Below are the code and all the weights of a small trained network. Each question names an input and a target symbol and asks about switching units off, where a switched-off unit gives its printed mean instead of its output.

import numpy as np


def w(rows, s, z=0):
    codes = np.array(rows[::2]) - 128.0
    scale = np.full(codes.shape[1], s)
    scale[-1] = z or s
    return codes * scale


def norm(h):
    return h / np.sqrt((h * h).mean(-1, keepdims=True) + 1e-5)


def softmax(a):
    e = np.exp(a - a.max(-1, keepdims=True))
    return e / e.sum(-1, keepdims=True)


def log_softmax(a):
    a = a - a.max(-1, keepdims=True)
    return a - np.log(np.exp(a).sum(-1, keepdims=True))


def net(x, mask):
    ids = ['Θαβγδημτω'.index(c) for c in x.split()]
    T = len(ids)
    res = E[ids] + P[:T]
    u = 0
    for l in range(3):
        r = norm(res)
        for j in range(3):
            rows = slice(3 * j, 3 * j + 3)
            q, k, v = (r @ M[l][rows].T for M in (Q, K, V))
            z = softmax(np.where(np.tri(T) > 0, q @ k.T / 3**0.5, -1e9)) @ v
            o = O[l][rows]
            res = res + np.where(mask[u + j], z, o[:, -1]) @ o[:, :-1]
        u += 3
    return log_softmax(norm(res)[-1] @ U[:, :-1].T + U[:, -1])


Q, K, V, O = {}, {}, {}, {}
E = w([
[62,136,160],'Θ',
[143,89,167],'α',
[152,218,137],'β',
[204,213,160],'γ',
[86,212,172],'δ',
[82,90,157],'η',
[15,95,207],'μ',
[155,195,126],'τ',
[220,239,250],'ω',
],0.014)
P = w([
[133,110,117],'0',
[172,151,252],'1',
[122,133,116],'2',
[221,127,248],'3',
[123,133,113],'4',
[123,153,184],'5',
[123,132,114],'6',
[126,157,188],'7',
[123,133,114],'8',
[133,150,188],'9',
[124,134,115],'10',
[133,140,195],'11',
],0.033)
Q[0] = w([
[145,92,157],'0.h0',
[154,130,224],'0.h0',
[131,161,126],'0.h0',
[96,207,127],'0.h1',
[70,117,111],'0.h1',
[137,162,180],'0.h1',
[142,154,225],'0.h2',
[104,89,3],'0.h2',
[133,138,153],'0.h2',
],0.047)
K[0] = w([
[138,102,167],'0.h0',
[185,177,202],'0.h0',
[138,165,105],'0.h0',
[106,207,115],'0.h1',
[65,102,112],'0.h1',
[165,188,169],'0.h1',
[218,109,199],'0.h2',
[3,123,12],'0.h2',
[149,142,156],'0.h2',
],0.042)
V[0] = w([
[130,109,10],'0.h0',
[184,108,156],'0.h0',
[137,130,160],'0.h0',
[231,138,188],'0.h1',
[184,1,59],'0.h1',
[197,179,114],'0.h1',
[71,137,92],'0.h2',
[141,102,141],'0.h2',
[109,113,54],'0.h2',
],0.039)
O[0] = w([
[150,200,47,25],'0.h0',
[135,138,177,159],'0.h0',
[124,114,161,158],'0.h0',
[154,246,120,202],'0.h1',
[254,96,145,4],'0.h1',
[152,189,63,199],'0.h1',
[161,110,72,65],'0.h2',
[140,140,153,140],'0.h2',
[156,152,70,38],'0.h2',
],0.041,0.036)
Q[1] = w([
[155,155,161],'1.h0',
[172,95,57],'1.h0',
[162,172,53],'1.h0',
[123,2,148],'1.h1',
[102,95,99],'1.h1',
[128,162,120],'1.h1',
[48,147,126],'1.h2',
[101,106,122],'1.h2',
[80,100,143],'1.h2',
],0.052)
K[1] = w([
[186,174,111],'1.h0',
[170,16,177],'1.h0',
[145,126,253],'1.h0',
[19,210,220],'1.h1',
[85,168,98],'1.h1',
[148,115,102],'1.h1',
[107,211,66],'1.h2',
[97,134,161],'1.h2',
[99,196,142],'1.h2',
],0.037)
V[1] = w([
[172,76,165],'1.h0',
[93,67,142],'1.h0',
[162,65,158],'1.h0',
[184,102,80],'1.h1',
[167,103,140],'1.h1',
[100,145,187],'1.h1',
[200,69,162],'1.h2',
[137,136,168],'1.h2',
[126,251,101],'1.h2',
],0.029)
O[1] = w([
[137,137,43,66],'1.h0',
[99,94,83,103],'1.h0',
[132,151,24,64],'1.h0',
[145,47,128,117],'1.h1',
[122,87,161,132],'1.h1',
[83,183,168,142],'1.h1',
[121,205,212,29],'1.h2',
[156,166,124,124],'1.h2',
[73,99,4,254],'1.h2',
],0.024,0.03)
Q[2] = w([
[85,110,62],'2.h0',
[86,117,99],'2.h0',
[176,140,186],'2.h0',
[77,136,62],'2.h1',
[137,111,62],'2.h1',
[3,195,49],'2.h1',
[217,165,230],'2.h2',
[87,49,147],'2.h2',
[90,230,80],'2.h2',
],0.025)
K[2] = w([
[98,135,149],'2.h0',
[93,125,109],'2.h0',
[166,121,124],'2.h0',
[114,171,173],'2.h1',
[171,195,177],'2.h1',
[4,108,204],'2.h1',
[196,150,142],'2.h2',
[103,80,76],'2.h2',
[97,178,95],'2.h2',
],0.033)
V[2] = w([
[232,216,73],'2.h0',
[4,211,154],'2.h0',
[98,159,131],'2.h0',
[179,113,28],'2.h1',
[106,131,160],'2.h1',
[73,102,80],'2.h1',
[112,48,164],'2.h2',
[107,134,117],'2.h2',
[125,196,90],'2.h2',
],0.028)
O[2] = w([
[75,4,130,57],'2.h0',
[225,143,249,254],'2.h0',
[158,127,170,161],'2.h0',
[66,196,210,7],'2.h1',
[144,104,106,172],'2.h1',
[103,76,148,146],'2.h1',
[108,191,85,118],'2.h2',
[151,131,135,147],'2.h2',
[168,77,172,150],'2.h2',
],0.029)
U = w([
[48,53,80,137],'Θ',
[216,76,189,144],'α',
[50,211,102,36],'β',
[213,208,156,96],'γ',
[1,139,88,22],'δ',
[177,50,130,217],'η',
[82,18,164,95],'μ',
[134,164,68,255],'τ',
[144,149,150,116],'ω',
],0.017,0.0067)

Each question gives the input, a string of symbols that net reads in full, and the target symbol t.
The units are the heads (3 rows each of Q, K, V and O). Each row of codes is followed by its name. A weight is (code - 128) times the scale printed after its matrix; where a second scale follows, it is the last column's (O and U).
mask holds one flag per head, layer by layer. A switched-off head (its flag False) gives its mean, the last column of its rows in O, instead of its output. The means were averaged over made-up inputs and are rounded, as every weight is.
A unit's drop is (log p(t) with every unit on - log p(t) with that unit switched off) / (log p(t) with every unit on - log p(t) with every unit switched off).
The circuit of an input: a set's keep is (log p(t) with only the set's units on - log p(t) with every unit switched off) / (log p(t) with every unit on - log p(t) with every unit switched off). Starting from all 9 units, units are removed one at a time, each time the one whose removal leaves the highest keep (on an exact tie, the one counted first), for as long as the keep stays at least 0.8.
units of the circuit, in order: the units of the circuit, biggest drop first
most important unit: the unit with the biggest drop
heads that matter: for each layer, one digit per head in row order, 1 if its drop is at least 0.15 and else 0, layers parted by /
drop of u: that unit's drop, to one decimal
input τ β γ μ γ μ, target α: units of the circuit, in order -> (0.h0 2.h0)
input Θ τ δ τ, target β: units of the circuit, in order -> (0.h1 2.h0 0.h2 0.h0)
input ω δ δ δ, target γ: heads that matter -> 010 / 000 / 000
input τ γ Θ τ, target μ: most important unit -> 2.h0
input Θ ω γ Θ, target β: heads that matter -> 111 / 100 / 101
input τ η δ β, target μ: units of the circuit, in order -> (2.h0 0.h1 0.h2 2.h2)
input Θ δ η τ, target β: units of the circuit, in order -> (0.h1 2.h0 0.h2)
input τ τ Θ Θ η, target η: heads that matter -> 111 / 100 / 000
input Θ τ Θ δ, target β: heads that matter -> 111 / 000 / 101
input γ τ γ Θ γ Θ, target α: heads that matter -> 100 / 000 / 101
input α γ ω Θ τ β β, target β: heads that matter -> 111 / 001 / 100
input η Θ δ β, target δ: heads that matter -> 111 / 100 / 100
input ω τ ω Θ γ Θ α η η ω γ, target γ: heads that matter -> 110 / 000 / 100
input Θ Θ ω ω, target β: heads that matter -> 111 / 100 / 100
input μ Θ δ ω μ Θ ω μ ω τ, target γ: units of the circuit, in order -> (2.h0)
input μ Θ α, target α: heads that matter -> 010 / 001 / 000
input η τ γ τ, target δ: units of the circuit, in order -> (0.h1 2.h0 0.h0 0.h2)
input ω Θ γ α τ τ γ η γ γ τ τ, target α: heads that matter -> 110 / 000 / 101
input Θ δ Θ Θ, target β: units of the circuit, in order -> (0.h1 2.h0 2.h2 0.h0)
input γ τ η η τ β τ τ δ, target δ: units of the circuit, in order -> (0.h1 0.h0)
input τ γ τ τ γ ω γ γ β β, target α: units of the circuit, in order -> (0.h0 2.h0)
input η Θ η Θ, target δ: units of the circuit, in order -> (0.h1 2.h0 0.h0)
input Θ ω η τ ω, target β: units of the circuit, in order -> (0.h1)
input Θ γ η δ, target β: units of the circuit, in order -> (0.h1 2.h0 0.h2)
input τ γ δ ω, target μ: drop of 0.h0 -> 0.2
